Two labels a row:
[ 3.43 -0.14 -1.01  2.75 -1.23 -0.15  0.41  1.49  0.09  0.93  1.26  2.04
 -0.76  0.15  1.68 -1.97 -2.31 -1.50 -0.14 -5.46  2.20 -1.77 -0.10  0.42
  4.99 -1.32 -0.44 -1.25]	qb/V
[ 1.76 -1.54 -0.14  0.18 -0.80  2.71  1.08  1.60  1.09  2.44  4.73  3.23
  2.28 -2.07 -0.31 -1.93 -1.38 -0.77 -2.48 -1.77  1.67  0.19  0.75 -0.46
  3.29 -0.98  1.10  0.13]	qb/V
[-1.27  1.18  1.64  2.15 -1.14 -3.35  1.30  1.32  2.27 -4.79 -3.27  3.72
 -1.01  2.87  3.59 -1.96 -0.66 -1.53 -1.16 -1.47 -1.79  1.94  1.79  0.30
 -0.02  1.88  0.31  0.64]	tr/V
[ 3.73  0.10 -0.70  2.07 -0.30 -1.22  2.65  2.06 -0.70 -1.00  2.53  1.69
  1.44  1.86 -0.10 -2.18 -1.20 -3.07  0.38 -4.69  0.34  0.13  0.45 -2.25
 -0.72 -0.83 -0.70 -0.95]	qb/V
[-1.94  2.21 -4.98  1.61 -3.36 -4.29 -1.75 -0.09 -0.67 -1.63 -2.92 -3.32
 -2.50 -2.07 -0.65  1.47  0.63  1.51  0.01 -3.65 -0.77  1.61 -0.28  1.78
 -3.38  1.54 -7.63 -0.68]	Mm/V
[ 0.74 -3.09 -2.49 -1.18  1.99  1.87  1.76  0.75  3.01  0.42  1.74 -1.85
  0.10  0.16 -1.82 -5.03 -1.31 -1.10  1.51 -6.45 -0.87 -4.51  0.73  1.13
  3.49 -0.30  0.06 -1.33]	gb/V
[ 1.93 -0.63  0.10  1.37 -0.94 -2.77 -0.83  0.48  1.92 -3.17 -2.52  2.15
  1.33  3.54  1.19 -0.94 -2.30 -0.03 -0.24 -1.07 -0.20  1.33  0.35  0.71
  0.42  1.02 -2.16 -0.56]	tr/V
[ 4.41  2.51 -3.95  0.51  0.14  1.18 -0.05  0.84  1.09  2.51  0.96  0.86
  1.75 -1.46 -1.00 -3.76 -3.01 -0.74  2.05 -1.97  1.15 -0.98  0.41 -1.30
 -0.29 -0.90  1.71 -1.96]	gb/V
[-2.07  1.92  0.21  2.15 -1.09 -0.94 -0.57  0.20  1.46 -1.80 -3.52  2.74
 -0.87  3.36  2.51 -1.34 -0.65 -0.41 -0.74 -2.10 -2.82  1.53  2.76  0.86
 -0.75  1.58  1.95 -0.24]	tr/V
[ 2.08 -0.38 -3.57 -0.77  0.38  1.73  0.37  0.50  0.05  3.13 -0.91  2.58
 -1.31 -1.40 -2.17 -4.44 -3.28 -0.50 -1.39 -7.55  1.43  4.10  1.74  2.12
 -1.35 -0.66  1.50  1.28]	gb/V
[ 4.20  1.50 -2.27  0.91 -1.47 -0.16  1.77  1.81 -0.22  0.52  4.57  0.15
  1.45 -3.14 -1.45 -1.53 -2.58 -1.22 -0.76 -8.61  1.82 -1.89  0.77  0.10
 -1.66 -0.10 -1.32 -1.13]	gb/V
[ 2.31 -0.06  0.62  3.23  0.26  0.91  0.04  1.13  1.17  0.63 -0.66  4.53
  0.26  1.94  1.63 -1.27  0.51 -2.19  1.62  1.74 -2.40 -1.21 -1.14 -2.22
 -1.01 -1.90 -2.05  0.65]	lm/V
[-1.96 -2.06  0.50 -2.03 -0.74 -2.79 -1.35  2.07 -0.25  2.08  4.47  2.97
  0.04  2.10 -0.87  0.16 -0.43 -1.43 -0.26 -1.24  0.42  6.92  0.85  0.12
 -0.41 -1.63  2.40 -0.19]	tr/V
[ 3.65  3.25 -4.53  0.44 -0.51  1.24  1.51  0.21  7.25  0.78 -0.17 -0.58
  1.09 -0.86 -1.21 -3.03 -3.84 -8.51  1.42 -5.87 -0.06 -4.13  0.44  1.44
  1.77 -0.79  2.48 -1.39]	gb/V
[ 4.33  0.71 -2.32  2.22  0.26  0.01  1.72  0.88 -0.38  0.18  5.27  0.11
  0.00 -1.67 -0.74 -1.11 -2.23 -0.82 -0.34 -5.18  2.85 -2.23  0.62 -0.33
 -0.76 -0.52 -1.14 -0.70]	gb/V
[-0.22  2.91  2.96  4.20 -1.92 -2.89  0.82  0.86 -0.03 -4.28 -0.16  5.15
 -0.84  1.46  3.45 -1.00 -1.62 -1.52 -1.54  0.91  2.13 -0.88  0.65 -0.43
  1.65 -1.20 -0.62  0.46]	tr/V
[-2.96  1.02  1.00  2.95 -1.37 -1.38 -2.00 -0.98  0.57 -4.74 -4.22  2.01
 -0.26  3.01  3.26  1.08  1.10  0.01 -1.12  0.10 -2.56  1.99 -0.27  0.32
 -0.51  0.98 -2.15  0.76]	tr/V
[-0.53 -0.38 -0.13  1.70  0.44  0.00 -0.57  1.00  2.23 -2.30 -1.96  2.43
 -0.10  1.90  2.66 -2.21 -0.71 -1.82  0.43  0.55 -2.82  0.18  0.38 -0.50
 -0.29  0.50 -0.30  1.02]	tr/V
[ 3.54  1.02 -1.34  2.93 -1.55  0.33  0.22  0.92 -0.59 -1.05  2.18  3.24
  1.84  0.31  0.95 -2.79 -4.28 -1.34 -0.56 -6.18  0.71 -4.26 -0.72  1.08
  0.34 -0.65 -0.30 -0.39]	qb/V
[-1.32 -0.70 -0.86  0.24 -0.57 -2.84 -1.57  0.98  0.18 -2.23 -1.43  2.21
  0.59  3.69 -0.50  2.17 -0.38  0.76  1.61 -1.75 -2.19  4.40  1.65  0.15
 -4.33  0.26 -1.59  0.76]	tr/V
[ 1.86  1.78 -1.19  1.42 -0.83 -1.45  8.52 -0.60  1.72 -1.24  2.67 -0.16
 -0.76 -0.35  0.05 -2.97 -1.13 -0.71  0.91 -2.79  1.42 -5.60 -0.97  0.76
  0.60 -0.62 -0.89 -1.42]	gb/V
[ 2.72  1.97 -2.79  2.28  0.97 -1.83  1.37  0.36 -0.80 -1.37  2.01 -2.61
 -2.17 -1.47  0.63 -2.55 -1.64 -0.07  0.55 -5.36 -1.28  0.33 -0.48  2.55
 -3.48 -0.77 -2.19  0.57]	Mm/V
[ 2.45  2.31 -1.27  2.64 -1.18  1.78  1.42  0.28  0.96 -0.28  4.27  0.40
 -0.07 -1.23  0.43 -2.46 -2.17 -1.61  0.35 -5.66  0.81 -3.19 -0.11  1.01
  0.76  1.01  0.37 -0.67]	gb/V
[-1.13 -0.80  1.00  0.53  1.93  1.77  0.10  0.73  4.33 -1.76 -2.54  2.61
 -0.76  4.69  4.09 -3.12  1.12 -3.43 -0.83  1.48 -3.51 -0.05  0.99 -1.54
 -1.94  0.63  1.71  0.37]	tr/V
[ 2.58  0.45 -1.24  1.71 -0.41 -2.86  0.84  1.09  0.29 -0.75 -0.64 -1.52
 -1.53 -0.71 -1.03  1.19 -2.44  1.66 -0.65 -4.24  2.30  2.27  0.71  1.31
 -0.55 -1.02 -1.48 -0.22]	Mm/V
[ 2.62  0.62  0.19  1.10 -0.51 -0.40  1.53  0.79  0.38 -0.47  0.54 -0.30
  1.44  0.73  0.98 -1.99 -3.12 -0.27 -0.84 -1.69  2.49 -1.64  0.14  1.87
  1.71 -1.86  2.44 -0.74]	qb/V
[-1.09  1.83  0.79  5.93 -1.30 -0.72  0.01  1.44  1.10 -3.35 -2.53  0.52
 -0.71  1.44  3.23 -2.12  0.38 -1.03 -0.69 -3.02 -1.81 -0.35  0.48  0.35
 -1.46  0.53 -1.37  0.51]	tr/V
[ 2.31 -0.21 -1.15 -2.74 -0.67  0.78  0.96 -1.06 -0.67  1.75  3.31 -0.85
  1.94 -1.30 -2.69  0.50 -0.88 -0.11  0.23 -1.92  0.10 -4.50 -0.31 -1.40
  1.26  0.16  1.29 -1.76]	gb/D
[ 4.12 -1.44 -2.00  2.22 -1.10  1.19  0.19  0.01  0.19  1.69  2.10  2.84
  2.72  0.09 -0.27 -4.63 -3.07 -1.32  1.62 -6.15  2.20 -4.51 -1.72 -1.76
  0.99 -0.52  1.18 -1.00]	gb/V
[ 1.47  0.77  0.01  2.30 -1.36  0.94  0.89  1.21  0.23  0.52  1.24  4.65
  0.69 -0.66  1.00 -4.00 -3.42 -1.87 -0.22 -1.79  1.98 -0.91  0.37 -1.44
 -0.37 -0.92  0.73 -0.38]	qb/V

Two labels a row:
[-0.58  1.79  1.50 -0.31 -0.09  0.16 -2.15 -0.99 -1.46  0.24  0.72 -0.64
  0.44 -1.10 -3.03 -1.05  0.57  0.44 -2.62  3.98  1.41 -0.53 -0.27  0.98
  3.15 -1.41  1.48  0.83]	Z/qj
[ 0.36  0.79 -2.26 -4.75  1.14 -1.15  2.12  0.78 -1.36  1.28 -0.61 -2.12
  0.43 -0.01 -4.45 -3.44  2.16  2.04 -1.39  4.17 -0.74  2.05  0.74 -2.60
  1.77 -1.62  0.36  4.95]	F/qj
[-1.23 -0.84  1.57  1.40 -1.03 -1.01 -2.29  0.12  0.12  0.49  0.72 -0.45
 -0.35 -2.37 -1.89 -1.64 -0.76 -1.74 -0.47  3.98 -1.00  0.30 -0.55  0.68
  6.51 -1.78  1.32  1.03]	Z/qj
[ 1.29 -1.69  1.20 -3.75 -0.91 -2.23  3.29 -0.48 -2.40 -0.79 -0.69 -1.87
  0.13  1.42  1.98 -3.65 -0.41  0.33 -1.62  0.33 -0.53  2.14 -0.90 -0.97
  0.78  0.64  1.95  1.08]	F/sr
[-0.35  2.10  0.27 -2.77 -0.45 -1.39  1.04 -0.64 -1.51 -0.03 -0.07  0.62
  0.82  1.16 -0.27 -2.33  0.56  0.79 -2.23  2.80  1.02  0.55 -0.57 -0.64
  0.93  0.45  0.76  2.43]	F/Ft
